Here is a tiny trained network, its code and every weight. The questions are about switching its units off for an input and a target symbol, where a switched-off unit gives its printed mean instead of its output.

import numpy as np


def w(rows, s, z=0):
    codes = np.array(rows[::2]) - 128.0
    scale = np.full(codes.shape[1], s)
    scale[-1] = z or s
    return codes * scale


def norm(h):
    return h / np.sqrt((h * h).mean(-1, keepdims=True) + 1e-5)


def f(y):
    return y / 2 * (1 + np.tanh(0.7978845608 * (y + 0.044715 * y**3)))


def softmax(a):
    e = np.exp(a - a.max(-1, keepdims=True))
    return e / e.sum(-1, keepdims=True)


def log_softmax(a):
    a = a - a.max(-1, keepdims=True)
    return a - np.log(np.exp(a).sum(-1, keepdims=True))


def net(x, mask):
    ids = ['αβγδεζηλμξπστφψω'.index(c) for c in x.split()]
    T = len(ids)
    res = E[ids] + P[:T]
    r = norm(res)
    for j in range(2):
        rows = slice(2 * j, 2 * j + 2)
        q, k, v = (r @ M[0][rows].T for M in (Q, K, V))
        z = softmax(np.where(np.tri(T) > 0, q @ k.T / 2**0.5, -1e9)) @ v
        o = O[0][rows]
        res = res + np.where(mask[j], z, o[:, -1]) @ o[:, :-1]
    y = f(norm(res) @ A[0][:, :-1].T + A[0][:, -1])
    res = res + np.where(mask[2:18], y, B[0][:, -1]) @ B[0][:, :-1]
    return log_softmax(norm(res)[-1] @ U[:, :-1].T + U[:, -1])


Q, K, V, O, A, B = {}, {}, {}, {}, {}, {}
E = w([
[103,108,104,157],'α',
[123,101,119,145],'β',
[122,112,121,119],'γ',
[173,122,141,122],'δ',
[164,127,129,98],'ε',
[136,105,128,145],'ζ',
[108,113,110,167],'η',
[119,118,118,147],'λ',
[153,128,119,102],'μ',
[99,112,94,148],'ξ',
[109,107,99,127],'π',
[132,118,122,132],'σ',
[2,23,95,139],'τ',
[67,97,102,163],'φ',
[82,174,48,166],'ψ',
[138,108,117,116],'ω',
],0.011)
P = w([
[134,151,153,114],'0',
[84,113,86,27],'1',
[173,54,165,192],'2',
[118,91,175,151],'3',
[94,146,67,25],'4',
[165,60,172,187],'5',
[64,119,133,251],'6',
[93,110,73,35],'7',
[174,67,179,177],'8',
[75,124,142,249],'9',
[100,110,83,36],'10',
[179,67,188,171],'11',
[80,147,150,237],'12',
],0.017)
Q[0] = w([
[126,120,254,122],'h1',
[96,135,162,128],'h1',
[106,196,142,140],'h2',
[41,202,90,85],'h2',
],0.014)
K[0] = w([
[130,253,182,140],'h1',
[61,153,162,102],'h1',
[162,28,126,98],'h2',
[152,35,1,176],'h2',
],0.0088)
V[0] = w([
[60,141,242,148],'h1',
[85,250,77,162],'h1',
[32,88,179,88],'h2',
[76,217,142,191],'h2',
],0.011)
O[0] = w([
[8,76,156,101,231],'h1',
[98,98,44,220,76],'h1',
[156,214,228,126,255],'h2',
[109,193,122,61,172],'h2',
],0.016,0.0048)
A[0] = w([
[134,165,176,178,164],'n1',
[88,127,214,152,106],'n2',
[72,62,162,209,138],'n3',
[57,62,101,149,101],'n4',
[93,52,135,124,79],'n5',
[153,147,171,104,142],'n6',
[89,102,89,54,142],'n7',
[173,175,38,82,140],'n8',
[223,18,191,119,113],'n9',
[71,94,192,62,62],'n10',
[133,174,104,98,135],'n11',
[222,102,83,42,1],'n12',
[182,102,168,242,161],'n13',
[117,202,110,250,131],'n14',
[136,90,87,36,58],'n15',
[126,135,191,49,125],'n16',
],0.012,0.0071)
B[0] = w([
[131,141,127,186,209],'n1',
[156,129,128,150,251],'n2',
[141,158,80,123,247],'n3',
[183,115,131,106,164],'n4',
[151,165,132,127,143],'n5',
[145,105,107,165,187],'n6',
[142,109,147,156,179],'n7',
[91,162,78,102,142],'n8',
[51,70,141,93,172],'n9',
[194,165,109,172,227],'n10',
[94,138,107,130,140],'n11',
[144,47,157,82,141],'n12',
[47,99,153,167,204],'n13',
[135,108,112,252,184],'n14',
[123,203,181,157,149],'n15',
[136,90,70,114,254],'n16',
],0.012,0.0079)
U = w([
[79,185,59,112,227],'α',
[92,128,174,122,124],'β',
[202,190,192,144,82],'γ',
[155,103,113,129,200],'δ',
[107,96,110,114,181],'ε',
[190,115,185,154,2],'ζ',
[67,119,104,129,80],'η',
[75,122,108,120,224],'λ',
[116,114,175,137,94],'μ',
[103,127,133,138,113],'ξ',
[144,199,111,161,42],'π',
[218,175,75,153,144],'σ',
[137,135,175,135,159],'τ',
[94,205,155,135,194],'φ',
[123,119,7,156,58],'ψ',
[171,76,82,157,55],'ω',
],0.018,0.0044)

Each question gives the input, a string of symbols that net reads in full, and the target symbol t.
The units are the heads (2 rows each of Q, K, V and O) and the neurons (one row each of A and B). Each row of codes is followed by its name. A weight is (code - 128) times the scale printed after its matrix; where a second scale follows, it is the last column's (O, A, B and U).
mask holds one flag per unit, heads first, then neurons. A switched-off unit (its flag False) gives its mean, the last column of its rows in O or B, instead of its output. The means were averaged over made-up inputs and are rounded, as every weight is.
A unit's drop is (log p(t) with every unit on - log p(t) with that unit switched off) / (log p(t) with every unit on - log p(t) with every unit switched off).
The circuit of an input: a set's keep is (log p(t) with only the set's units on - log p(t) with every unit switched off) / (log p(t) with every unit on - log p(t) with every unit switched off). Starting from the 12 units with the biggest drops (on a tie, the unit counted first), units are removed one at a time, each time the one whose removal leaves the highest keep (on an exact tie, the one counted first), for as long as the keep stays at least 0.8.
circuit, biggest first: the units of the circuit, biggest drop first
most important unit: the unit with the biggest drop
k most important neurons: the k neurons with the biggest drops, biggest first
which heads matter: for each layer, one digit per head in row order, 1 if its drop is at least 0.15 and else 0, layers parted by /
input σ ψ σ φ π λ γ λ λ ξ α ω, target ω: which heads matter	11
input φ λ λ ζ φ ζ φ φ π β φ, target σ: circuit, biggest first	(n10; n13)
input φ φ γ, target γ: circuit, biggest first	(h2)
input σ η σ η η δ φ α λ φ τ, target σ: circuit, biggest first	(n10; h1)
input λ μ ω, target σ: circuit, biggest first	(h2; n13)
input φ ξ φ, target γ: 2 most important neurons	(n13; n9)
input φ δ λ, target γ: which heads matter	01
input λ α δ λ δ μ ε β π δ μ ζ, target σ: 2 most important neurons	(n10; n13)
input γ μ λ φ, target γ: circuit, biggest first	(n10; n13; n14)
input γ η η α, target γ: circuit, biggest first	(n10; n13; n14)
input σ α γ η η μ δ ε ψ ξ π σ, target ω: 2 most important neurons	(n9; n10)
input γ μ π γ, target γ: 3 most important neurons	(n10; n13; n14)
input φ α σ λ, target φ: circuit, biggest first	(h2; h1; n13)
input ψ φ φ ζ φ ψ, target ψ: circuit, biggest first	(h2)
input ζ β μ φ, target ζ: 2 most important neurons	(n10; n13)
input η μ η α δ δ φ α ζ η σ μ, target α: circuit, biggest first	(h2; h1)
input σ φ γ, target ω: 3 most important neurons	(n9; n3; n10)
input λ ψ σ, target σ: 2 most important neurons	(n4; n13)
input σ λ π ψ π σ σ ζ φ ε μ τ, target ω: 3 most important neurons	(n3; n4; n10)
input φ ω π ζ ξ ξ, target γ: most important unit	h2
input γ ξ ξ λ, target γ: 2 most important neurons	(n10; n13)
input α ψ ε φ δ π, target φ: 2 most important neurons	(n3; n14)
input σ ε μ, target ω: 2 most important neurons	(n10; n9)
input σ ω φ, target ω: 2 most important neurons	(n3; n9)
input η α α, target α: 2 most important neurons	(n14; n13)
input λ μ α β β δ φ π λ, target σ: circuit, biggest first	(h2; n10; n13)
input α ζ σ λ φ ψ λ λ β, target φ: most important unit	h2
